Here is a tiny trained network, its code and every weight. The questions are about switching its units off for an input and a class, where a switched-off unit gives its printed mean instead of its output.

import numpy as np


def w(rows, s, z=0):
    codes = np.array(rows[::2]) - 128.0
    scale = np.full(codes.shape[1], s)
    scale[-1] = z or s
    return codes * scale


def f(y):
    return np.maximum(y, 0)


def log_softmax(a):
    a = a - a.max(-1, keepdims=True)
    return a - np.log(np.exp(a).sum(-1, keepdims=True))


def net(x, mask):
    res = np.array(x, float).reshape(1, 7) / 4 @ E
    y = f(res @ A[0][:, :-1].T + A[0][:, -1])
    res = res + np.where(mask, y, B[0][:, -1]) @ B[0][:, :-1]
    return log_softmax(res[-1] @ U[:, :-1].T + U[:, -1])


A, B = {}, {}
E = w([
[182,157,254,125,144],'x0',
[129,132,127,126,127],'x1',
[127,125,129,130,129],'x2',
[205,98,94,90,225],'x3',
[128,127,129,129,128],'x4',
[217,113,92,180,49],'x5',
[140,61,146,25,81],'x6',
],0.013)
A[0] = w([
[57,133,104,149,70,45],'N0',
[61,124,160,98,193,114],'N1',
[145,114,122,107,158,41],'N2',
[124,185,121,202,174,190],'N3',
[66,175,148,94,69,59],'N4',
[128,65,137,51,91,175],'N5',
[181,148,93,89,188,35],'N6',
[80,179,195,194,47,53],'N7',
[207,62,39,128,182,49],'N8',
[170,88,91,97,181,56],'N9',
[147,97,7,104,217,64],'N10',
[153,72,128,52,104,141],'N11',
[124,63,131,52,86,140],'N12',
[109,157,70,222,175,129],'N13',
[175,147,105,173,103,113],'N14',
[91,87,159,88,55,106],'N15',
[210,139,164,100,188,95],'N16',
[220,162,244,120,124,78],'N17',
[176,111,165,152,188,67],'N18',
[143,184,122,174,154,141],'N19',
[181,105,123,138,198,31],'N20',
[197,107,89,209,89,116],'N21',
[162,89,123,105,92,159],'N22',
[179,164,211,129,125,89],'N23',
[139,125,114,55,118,113],'N24',
[150,111,142,44,63,127],'N25',
[149,58,136,50,79,148],'N26',
[203,98,202,174,109,66],'N27',
[20,170,125,70,221,111],'N28',
[147,134,199,129,138,68],'N29',
[155,178,190,128,171,95],'N30',
[82,80,10,121,124,84],'N31',
[211,159,101,118,205,109],'N32',
[137,170,120,204,168,162],'N33',
[155,125,115,184,124,146],'N34',
[146,124,58,134,95,85],'N35',
[176,142,105,195,123,131],'N36',
[172,127,104,114,152,22],'N37',
[244,120,114,161,49,107],'N38',
[193,93,127,67,205,125],'N39',
[212,83,81,140,76,133],'N40',
[66,164,104,62,217,6],'N41',
],0.012,0.0024)
B[0] = w([
[91,161,123,136,43,189],'N0',
[204,81,228,90,103,193],'N1',
[101,156,145,127,92,151],'N2',
[139,167,113,146,227,206],'N3',
[124,150,166,161,86,194],'N4',
[159,201,104,139,197,216],'N5',
[133,171,125,157,82,179],'N6',
[129,193,126,190,51,236],'N7',
[123,132,118,148,81,218],'N8',
[124,154,125,159,92,186],'N9',
[89,134,100,151,71,215],'N10',
[135,155,113,170,183,208],'N11',
[143,130,100,163,186,214],'N12',
[146,163,74,130,202,202],'N13',
[159,98,163,130,129,181],'N14',
[109,190,118,213,134,200],'N15',
[114,118,96,162,88,202],'N16',
[60,94,54,62,118,248],'N17',
[100,109,86,162,110,181],'N18',
[151,162,94,131,185,183],'N19',
[92,172,138,164,85,179],'N20',
[159,65,186,85,134,212],'N21',
[146,147,144,130,183,181],'N22',
[67,108,23,73,117,211],'N23',
[129,147,111,142,165,176],'N24',
[154,154,127,182,180,209],'N25',
[167,138,98,149,218,223],'N26',
[77,74,103,72,126,209],'N27',
[210,49,222,58,137,224],'N28',
[90,79,72,114,113,184],'N29',
[108,98,86,78,121,197],'N30',
[1,56,65,59,117,218],'N31',
[146,164,165,167,76,201],'N32',
[158,192,108,171,219,198],'N33',
[163,105,142,121,169,171],'N34',
[111,75,101,35,120,175],'N35',
[178,127,161,118,146,188],'N36',
[131,135,129,149,89,159],'N37',
[194,90,227,76,116,236],'N38',
[158,144,137,204,75,212],'N39',
[140,110,208,88,137,216],'N40',
[149,100,164,101,115,193],'N41',
],0.0081,0.016)
U = w([
[161,167,110,150,252,254],'0',
[180,88,228,51,135,81],'1',
[69,94,55,49,117,97],'2',
[130,172,142,188,45,64],'3',
],0.02,0.0023)

Each question gives the input, the list of numbers given to net, and the class t.
The units are the neurons (one row each of A and B). Each row of codes is followed by its name. A weight is (code - 128) times the scale printed after its matrix; where a second scale follows, it is the last column's (A, B and U).
mask holds one flag per neuron, in row order. A switched-off neuron (its flag False) gives its mean, the last column of its row in B, instead of its output. The means were averaged over made-up inputs and are rounded, as every weight is.
A unit's drop is (log p(t) with every unit on - log p(t) with that unit switched off) / (log p(t) with every unit on - log p(t) with every unit switched off).
The circuit of an input: a set's keep is (log p(t) with only the set's units on - log p(t) with every unit switched off) / (log p(t) with every unit on - log p(t) with every unit switched off). Starting from the 12 units with the biggest drops (on a tie, the unit counted first), units are removed one at a time, each time the one whose removal leaves the highest keep (on an exact tie, the one counted first), for as long as the keep stays at least 0.8.
circuit, biggest first: the units of the circuit, biggest drop first
unit that matters most: the unit with the biggest drop
k most important neurons: the k neurons with the biggest drops, biggest first
drop when u is switched off: that unit's drop, to one decimal
input [6,-2,4,-5,0,7,-7], class 0: 3 most important neurons -> (N33 N3 N28)
input [-6,1,2,7,1,7,0], class 1: circuit, biggest first -> (N38)
input [3,-8,-3,-7,-6,1,-7], class 0: 3 most important neurons -> (N3 N33 N13)
input [-6,-8,2,7,-8,-5,5], class 3: 3 most important neurons -> (N39 N10 N17)
input [6,-8,-7,8,-8,7,-7], class 3: 2 most important neurons -> (N32 N20)
input [-1,-3,2,-5,7,-4,3], class 3: 2 most important neurons -> (N38 N15)
input [-1,-3,-2,5,7,3,5], class 0: 4 most important neurons -> (N26 N7 N5 N11)
input [8,7,-2,4,-4,8,-3], class 1: 2 most important neurons -> (N38 N21)
input [-7,-8,0,-8,7,-4,0], class 3: 2 most important neurons -> (N17 N4)
input [-5,4,8,4,7,5,-4], class 1: 2 most important neurons -> (N21 N17)
input [-4,4,1,1,3,-1,4], class 0: 2 most important neurons -> (N17 N23)
input [-3,-8,5,2,-6,6,-3], class 1: drop when N4 is switched off -> 0.0
input [8,-4,-1,2,-6,-4,8], class 0: drop when N5 is switched off -> 0.3
input [4,-1,-5,8,7,0,7], class 3: unit that matters most -> N39
input [2,-3,-3,-2,3,-6,-5], class 1: drop when N5 is switched off -> 0.1
